Below are the code and all the weights of a small trained network. Each question names an input and a class and asks about switching units off, where a switched-off unit gives its printed mean instead of its output.

import numpy as np


def w(rows, s, z=0):
    codes = np.array(rows[::2]) - 128.0
    scale = np.full(codes.shape[1], s)
    scale[-1] = z or s
    return codes * scale


def norm(h):
    return h / np.sqrt((h * h).mean(-1, keepdims=True) + 1e-5)


def f(y):
    return np.maximum(y, 0)


def log_softmax(a):
    a = a - a.max(-1, keepdims=True)
    return a - np.log(np.exp(a).sum(-1, keepdims=True))


def net(x, mask):
    res = np.array(x, float).reshape(1, 3) / 4 @ E
    u = 0
    for l in range(2):
        y = f(norm(res) @ A[l][:, :-1].T + A[l][:, -1])
        res = res + np.where(mask[u : u + 4], y, B[l][:, -1]) @ B[l][:, :-1]
        u += 4
    return log_softmax(norm(res)[-1] @ U[:, :-1].T + U[:, -1])


A, B = {}, {}
E = w([
[84,92,44,52,105,210,84,73,24,102,115],'x0',
[167,199,150,2,75,73,133,154,88,135,181],'x1',
[151,176,199,141,11,166,100,190,132,145,46],'x2',
],0.0089)
A[0] = w([
[106,56,121,106,129,160,93,33,26,119,137,149],'L0N1',
[177,146,134,186,112,73,230,92,114,36,159,83],'L0N2',
[115,117,29,76,253,65,161,54,111,127,171,5],'L0N3',
[149,173,136,62,157,99,198,161,77,82,167,62],'L0N4',
],0.007,0.0016)
B[0] = w([
[148,93,134,119,145,69,190,138,227,149,103,250],'L0N1',
[189,165,109,8,155,254,197,167,156,163,71,175],'L0N2',
[149,201,138,166,84,188,98,130,45,45,84,254],'L0N3',
[54,17,163,180,60,24,101,41,141,188,145,198],'L0N4',
],0.0085,0.0073)
A[1] = w([
[31,100,148,189,219,173,69,108,128,109,105,254],'L1N1',
[90,86,137,200,168,166,114,76,190,132,104,60],'L1N2',
[53,56,52,38,142,164,113,118,78,110,78,86],'L1N3',
[125,107,197,98,95,139,165,105,176,142,2,169],'L1N4',
],0.0069,0.002)
B[1] = w([
[172,168,130,61,22,118,136,102,60,166,131,195],'L1N1',
[64,100,184,68,94,31,66,117,159,175,175,194],'L1N2',
[169,190,231,184,195,151,157,254,199,215,142,191],'L1N3',
[144,131,57,138,174,121,159,127,53,42,190,255],'L1N4',
],0.0094,0.0095)
U = w([
[98,89,210,79,18,59,81,66,105,234,114,171],'0',
[211,140,164,113,223,163,228,235,183,162,117,150],'1',
[166,219,176,185,113,188,94,121,7,57,82,210],'2',
[151,96,2,153,138,107,115,75,88,10,146,118],'3',
[13,83,99,128,201,205,20,121,163,93,63,2],'4',
[112,97,91,97,186,236,25,125,237,112,61,4],'5',
],0.0082,0.0036)

Each question gives the input, the list of numbers given to net, and the class t.
The units are the neurons (one row each of A and B). Each row of codes is followed by its name. A weight is (code - 128) times the scale printed after its matrix; where a second scale follows, it is the last column's (A, B and U).
mask holds one flag per neuron, layer by layer. A switched-off neuron (its flag False) gives its mean, the last column of its row in B, instead of its output. The means were averaged over made-up inputs and are rounded, as every weight is.
A unit's drop is (log p(t) with every unit on - log p(t) with that unit switched off) / (log p(t) with every unit on - log p(t) with every unit switched off).
The circuit of an input: a set's keep is (log p(t) with only the set's units on - log p(t) with every unit switched off) / (log p(t) with every unit on - log p(t) with every unit switched off). Starting from all 8 units, units are removed one at a time, each time the one whose removal leaves the highest keep (on an exact tie, the one counted first), for as long as the keep stays at least 0.8.
circuit, biggest first: the units of the circuit, biggest drop first
most important unit: the unit with the biggest drop
k most important neurons: the k neurons with the biggest drops, biggest first
k most important neurons of layer l: the k neurons of layer l with the biggest drops, biggest first
input [2,3,2], class 3: most important unit : L1N2
input [2,-6,-8], class 2: circuit, biggest first : [L0N3; L1N1]
input [5,2,4], class 1: circuit, biggest first : [L1N3; L0N3]
input [-7,-8,0], class 0: 4 most important neurons : [L1N2; L0N1; L1N1; L1N3]
input [8,-7,-2], class 1: 2 most important neurons : [L1N3; L0N4]
input [-6,5,-7], class 2: 3 most important neurons of layer 0 : [L0N3; L0N1; L0N2]
input [-8,8,-5], class 0: 4 most important neurons : [L0N4; L1N3; L1N4; L0N1]
input [7,6,1], class 1: 2 most important neurons : [L1N3; L1N2]
input [-6,-7,-7], class 0: circuit, biggest first : [L1N2; L1N1]
input [4,3,4], class 1: 2 most important neurons of layer 1 : [L1N3; L1N1]
input [-2,1,2], class 3: 2 most important neurons of layer 1 : [L1N3; L1N4]
input [2,-7,-8], class 2: 2 most important neurons : [L0N3; L0N4]
input [-5,-2,-6], class 2: 3 most important neurons : [L0N3; L0N1; L1N3]
input [2,4,-8], class 2: 2 most important neurons : [L0N3; L1N4]
input [8,6,-6], class 1: 3 most important neurons : [L1N3; L0N1; L1N2]
input [2,-7,-6], class 0: 4 most important neurons : [L1N2; L1N1; L1N4; L0N1]
input [-3,-7,-3], class 0: circuit, biggest first : [L1N2]
input [-5,-5,3], class 0: 3 most important neurons of layer 1 : [L1N2; L1N3; L1N1]
input [1,-4,-5], class 2: 2 most important neurons : [L0N3; L0N4]
input [2,1,-4], class 2: 2 most important neurons : [L0N3; L1N4]
input [8,6,-3], class 1: 2 most important neurons : [L1N3; L0N1]
input [-4,6,-7], class 2: 3 most important neurons of layer 0 : [L0N3; L0N1; L0N2]
input [6,-6,-2], class 0: most important neuron of layer 0 : [L0N2]
input [4,-8,-8], class 0: 2 most important neurons of layer 0 : [L0N1; L0N2]
input [0,-8,-4], class 0: 2 most important neurons of layer 1 : [L1N2; L1N1]
